Here is a tiny trained network, its code and every weight. The questions are about switching its units off for an input and a class, where a switched-off unit gives its printed mean instead of its output.

import numpy as np


def w(rows, s, z=0):
    codes = np.array(rows[::2]) - 128.0
    scale = np.full(codes.shape[1], s)
    scale[-1] = z or s
    return codes * scale


def f(y):
    return np.maximum(y, 0)


def log_softmax(a):
    a = a - a.max(-1, keepdims=True)
    return a - np.log(np.exp(a).sum(-1, keepdims=True))


def net(x, mask):
    res = np.array(x, float).reshape(1, 4) / 4 @ E
    y = f(res @ A[0][:, :-1].T + A[0][:, -1])
    res = res + np.where(mask, y, B[0][:, -1]) @ B[0][:, :-1]
    return log_softmax(res[-1] @ U[:, :-1].T + U[:, -1])


A, B = {}, {}
E = w([
[213,141,80,178,94,190,112,72,89],'x0',
[75,140,138,70,80,80,20,158,106],'x1',
[68,154,155,255,29,102,184,109,225],'x2',
[180,233,239,139,184,12,95,88,76],'x3',
],0.0081)
A[0] = w([
[81,49,136,203,181,132,140,141,93,121],'neuron 1',
[169,42,123,63,228,147,108,152,33,107],'neuron 2',
[194,182,184,190,198,61,85,144,115,154],'neuron 3',
[197,74,150,64,169,109,77,124,140,82],'neuron 4',
[74,60,64,73,95,140,114,226,170,127],'neuron 5',
[154,87,78,184,132,127,147,145,116,252],'neuron 6',
[134,214,200,175,164,71,125,89,52,161],'neuron 7',
[126,25,65,110,87,128,130,112,142,156],'neuron 8',
[59,184,145,255,42,105,123,140,188,86],'neuron 9',
[97,46,82,117,94,204,143,183,141,115],'neuron 10',
[158,157,83,92,176,139,134,199,74,82],'neuron 11',
[148,124,55,31,201,108,99,141,99,93],'neuron 12',
],0.0076,0.0016)
B[0] = w([
[157,157,110,93,126,138,148,135,138,154],'neuron 1',
[124,201,153,192,158,198,103,104,170,251],'neuron 2',
[145,72,102,62,93,54,159,157,88,244],'neuron 3',
[132,124,150,157,154,141,118,134,116,193],'neuron 4',
[137,119,181,96,121,148,147,172,95,217],'neuron 5',
[149,94,142,133,107,107,116,143,99,181],'neuron 6',
[166,54,58,64,104,82,156,175,109,255],'neuron 7',
[114,87,68,104,114,31,122,184,78,201],'neuron 8',
[97,255,195,184,177,131,57,75,154,245],'neuron 9',
[173,67,77,97,82,77,136,142,130,226],'neuron 10',
[112,208,169,122,120,171,107,70,105,190],'neuron 11',
[108,160,139,142,143,152,161,75,171,222],'neuron 12',
],0.0092,0.0094)
U = w([
[171,2,50,66,6,61,136,199,49,254],'0',
[143,194,160,217,128,204,44,110,164,2],'1',
],0.0073,0.00059)

Each question gives the input, the list of numbers given to net, and the class t.
The units are the neurons (one row each of A and B). Each row of codes is followed by its name. A weight is (code - 128) times the scale printed after its matrix; where a second scale follows, it is the last column's (A, B and U).
mask holds one flag per neuron, in row order. A switched-off neuron (its flag False) gives its mean, the last column of its row in B, instead of its output. The means were averaged over made-up inputs and are rounded, as every weight is.
A unit's drop is (log p(t) with every unit on - log p(t) with that unit switched off) / (log p(t) with every unit on - log p(t) with every unit switched off).
The circuit of an input: a set's keep is (log p(t) with only the set's units on - log p(t) with every unit switched off) / (log p(t) with every unit on - log p(t) with every unit switched off). Starting from all 12 units, units are removed one at a time, each time the one whose removal leaves the highest keep (on an exact tie, the one counted first), for as long as the keep stays at least 0.8.
units of the circuit, in order: the units of the circuit, biggest drop first
top k neurons: the k neurons with the biggest drops, biggest first
drop of u: that unit's drop, to one decimal
input [8,-3,-6,-5], class 1: top 2 neurons	neuron 2; neuron 7
input [0,-5,3,3], class 0: top 2 neurons	neuron 2; neuron 12
input [5,2,4,4], class 0: units of the circuit, in order	neuron 2
input [6,-5,8,8], class 0: top 3 neurons	neuron 7; neuron 3; neuron 2
input [7,-7,-5,6], class 0: top 3 neurons	neuron 3; neuron 7; neuron 9
input [-5,-7,7,-5], class 1: top 3 neurons	neuron 9; neuron 7; neuron 3
input [-1,0,-8,-7], class 1: top 2 neurons	neuron 2; neuron 7
input [4,0,6,8], class 0: top 2 neurons	neuron 7; neuron 3
input [-7,2,1,0], class 1: top 3 neurons	neuron 7; neuron 3; neuron 10
input [6,2,6,7], class 0: top 2 neurons	neuron 7; neuron 3
input [2,8,4,-1], class 1: drop of neuron 9	0.1
input [2,-8,-6,3], class 1: drop of neuron 2	0.5
